[[146 138 127 154 140]
 [107 134 128 153 134]
 [112 125 128 113 127]] Out: 128

[[123 125 135 126 118 136 135]
 [137 137 130 129 107 131 133]
 [135 133 122 128 131 120 121]] Out: 122

[[147 137 104 138]
 [119 116 131 129]
 [127 123 122 130]] Out: 122

[[141 111 141 127]
 [108 151 134 125]
 [138 119 134 126]] Out: 134

[[145 122 118 125 113 128]
 [140 122 128 124 138 136]
 [101 121 124 134 112 137]] Out: 124

[[146 114 142 134 134 113 109]
 [139 143 113 118 120 143 139]
 [123 118 138 147 147 118 101]] Out: 138

[[117 119 103 109 134 134 120]
 [132 123 109 115 144 148 138]
 [114 112 128 135 138 138 115]] Out: 128

[[137 136 145 127 137]
 [129 128 129 128 129]
 [153 139 143 129 153]] Out: 143
---
[[122 104 138 145 145 128]
 [142 126 116 134 114 140]] → 116

[102 105 149 113] → 113

[135 111 117 104 129] → 117

[[136 124 129 145]
 [157 120 142 125]
 [142 140 107 116]] → 120

[[106 133 116 133 117 112 129]
 [132 115 139 146 116 115 112]
 [142 124 110 123 134 107 124]] → 110

[[132 127 122 140 135 137]
 [128 134 123 137 133 134]
 [131 133 115 151 135 146]] → 123

[123  98 116 133 131] → 123
---
[101 142 157 112 112 128 134] → 112
[137 105 127 144] → 105
[131 117 105 118 114 115] → 118
[155 135 101 152] → 135
[102 155 104 103] → 155
[146 131 128 101] → 131
---
[119 118 125 151 137 140 124] >> 140

[[118 121 125 117 145 141]
 [123 131 131 115 108 137]
 [110 121 132 121 104 129]] >> 141

[[117 121 143 143]
 [135 145 136 131]
 [121 105 150 119]] >> 145

[106 117 151 105 158 148 132] >> 151

[136 113 140 107 142 129 150] >> 142

[112 156 152 130 129 110] >> 152

[147 114 138 131 130 102 115] >> 138

[134 112 123 138 158] >> 138
---
138,136,119,114,127,123,115
121,152,126,134,126,101,145
-> 115

130,152,137,132,114,125
129,128,131,129,129,136
127,134,133,121,136,145
-> 136

112,134,129,118,132,106
137,128,143,124,134,113
-> 106

104,126,135,128,147,116
148,126,117,128,114,132
-> 116

113,132,124,129,137,133,131
104,137,122,127,141,136,134
-> 131

110,129,105,149,135
116,127,158,145,123
-> 135

113,120,157,140
109,144,129,147
-> 140
---
[[116 118 131 121 121 141 128 141]
 [123 142 127 139 141 131 114 130]
 [127 114 131 118 129 129 134 129]
 [121 131 130 138 123 146 120 136]
 [130 113 129 115 119 121 138 131]
 [134 104 131 117 112 130 145 134]
 [130 143 116 138 134 132 121 129]
 [114 124 134 133 121 134 128 141]
 [132 131 117 135 137 130 125 131]] yields 118

[[145 124 118 119 132 116 110 136 136 139 125]
 [117 130 141 141 129 139 139 117 137 122 144]
 [117 131 137 126 137 112 113 128 128 136 110]
 [107 128 130 116 126 115 144 120 134 130 129]
 [106 128 129 116 125 114 144 121 133 132 129]
 [132 128 106 125 124 115 144 141 128 134 133]
 [148 122 124 122 124 147 116 124 117 121 121]
 [115 128 141 140 128 139 140 116 135 120 146]] yields 124

[[139 137 137 139 129 136 125 126 127 130 140 121]
 [139 137 139 144 111 141 143 146 143 113 142 138]
 [115 110 113 119 152 131 101 110 108 148 131 106]
 [128 128 134 128 104 116 154 140 146 109 119 154]
 [134 130 138 131 103 123 158 149 147 106 124 152]
 [126 132 127 124 116 118 134 124 134 119 120 146]] yields 137

[[110 123 120 144 126 112 106 124 120 128 135 110 113]
 [124 111 137 104 114 114 141 129 142 132 127 139 141]
 [139 102 112 116 143 115 112 105 133 143 135 109 144]
 [151 108 119 102 140 129 132 110 136 138 126 125 152]
 [114 125 122 137 124 117 114 125 121 125 130 116 115]
 [112 118 138 132 118 107 126 135 140 137 141 129 130]
 [117 136 148 129 112 125 145 148 138 126 130 147 127]
 [125 130 129 144 135 124 120 131 131 136 140 122 127]
 [133 138 142 111 114 141 154 140 132 116 114 152 131]
 [141 110 115 131 151 121 112 112 136 150 145 111 145]] yields 123

[[142 134 115 142 134 117 145 113 135 127 146 133 145 145 141]
 [120 110 118 116 131 127 136 115 113 129 143 138 130 122 120]
 [138 134 131 140 117 129 127 131 131 127 124 130 127 134 137]
 [128 105 114 124 118 118 138 122 105 106 123 143 134 128 132]
 [134 139 128 136 126 127 127 126 137 132 134 121 130 134 132]
 [125 136 138 127 131 134 118 136 135 135 120 121 121 124 125]] yields 134
---
[[146 133 131 134 106 109 120]
 [152 132 127 128 109 110 125]
 [129 125 119 132 152 141 124]] ans = 129

[[130 124 107 133 113 141 116]
 [135 126 118 120 119 131 125]
 [137 107 127 132 123 139 131]] ans = 137

[[136 117 152 129 101 128]
 [146 146 126 123 122 123]
 [123 136 132 142 127 121]] ans = 123

[[137 116 103 145 115]
 [123 134 139 118 136]
 [124 134 138 119 136]] ans = 124

[[136 125 131 121]
 [130 129 134 108]
 [150 134 116 126]] ans = 150

[[118 148 102 154 138 157]
 [156 137 105 112 118 153]
 [136 128 100 121 120 115]] ans = 136

[[128 131 128 157 146 137]
 [126 120 123 143 137 145]
 [124 128 121 148 142 136]] ans = 124

[[132 132 127 123 133 126 127]
 [140 134 132 121 156 126 127]
 [128 133 132 134 123 127 134]] ans = 128

[[143 119 146 132 145]
 [140 115 143 128 146]
 [145 124 152 146 136]] ans = 145

[[141 139 143 140]
 [143 135 154 143]
 [140 139 141 139]] ans = 140
---
[[111 141 129 103 125 116 141]
 [135 128 125 142 138 132 124]
 [139 120 134 138 123 138 125]] Answer: 123

[[119 126 138 134 150 138]
 [121 129 138 133 146 135]
 [131 115 129 134 133 129]] Answer: 134

[[124 129 125 135 137 112]
 [125 140 124 137 133 120]
 [131 103 134 117 128 127]] Answer: 117

[[143 125 116 132]
 [123 153 122 151]
 [113 115 148 107]] Answer: 115

[[145 122 139 132]
 [156 125 128 113]
 [130 124 138 139]] Answer: 124

[[129 127 122 131 122]
 [130 102 143 106 115]
 [131 132 126 136 127]] Answer: 126

[[157 144 137 143]
 [155 148 141 138]
 [110 121 123 134]] Answer: 121
---
(116, 155, 113, 127, 125) >> 125
(139, 124, 126, 104, 101) >> 101
(128, 112, 108, 103, 116) >> 116
(144, 151, 134, 104, 130) >> 130
(126, 111, 120, 155, 119) >> 119
(152, 155, 109, 103, 136) >> 136
(131, 117, 153, 132, 121) >> 121
(110, 99, 122, 123, 105) >> 105
(109, 140, 153, 138, 139) >> 139
(134, 156, 137, 143, 145) >> 145
---
[[137 127 129 135 120]
 [141 117 140 153 118]] -> 117

[119 117 131 152 110 135 148] -> 152

[131 139 153 137 154 133] -> 153

[105 122 121 156] -> 105

[103 125  98 127] -> 103

[129 120 121  99 108 157] -> 121
---
[132 118 141 104 115 127 143] result: 143, 104

[[134 140 124 139 145 137]
 [131 128 107 134 130 143]
 [140 138 114 138 140 127]] result: 145, 107

[154 119 117 142 110] result: 154, 110

[156 146 144 129] result: 156, 129

[105 146 118 142] result: 146, 105

[129 126 146 107] result: 146, 107

[111 157 147 131 151 134] result: 157, 111
---
143  103  134  143  107  120  147
110  112  107  145   98  104  114
106  140  148  141  102  104  112
-> 98

137  123  137  103  130  140  125
127   99  130  117  123  116  139
-> 123

118  138  117  132
136  143  102  103
137  149  101   98
-> 143

135  125  155  121
133  123  158  122
-> 123

103  114  141  100  126
128  121  148  135  129
-> 148

106  150  137  135  136  143
151  102  122  121  128  120
152  113  119  122  146  116
-> 121

135  107  153  123  138  147
131  134  126  118  132  123
-> 118

145  158  127  129  129  126
139  127  131  129  122  128
-> 129
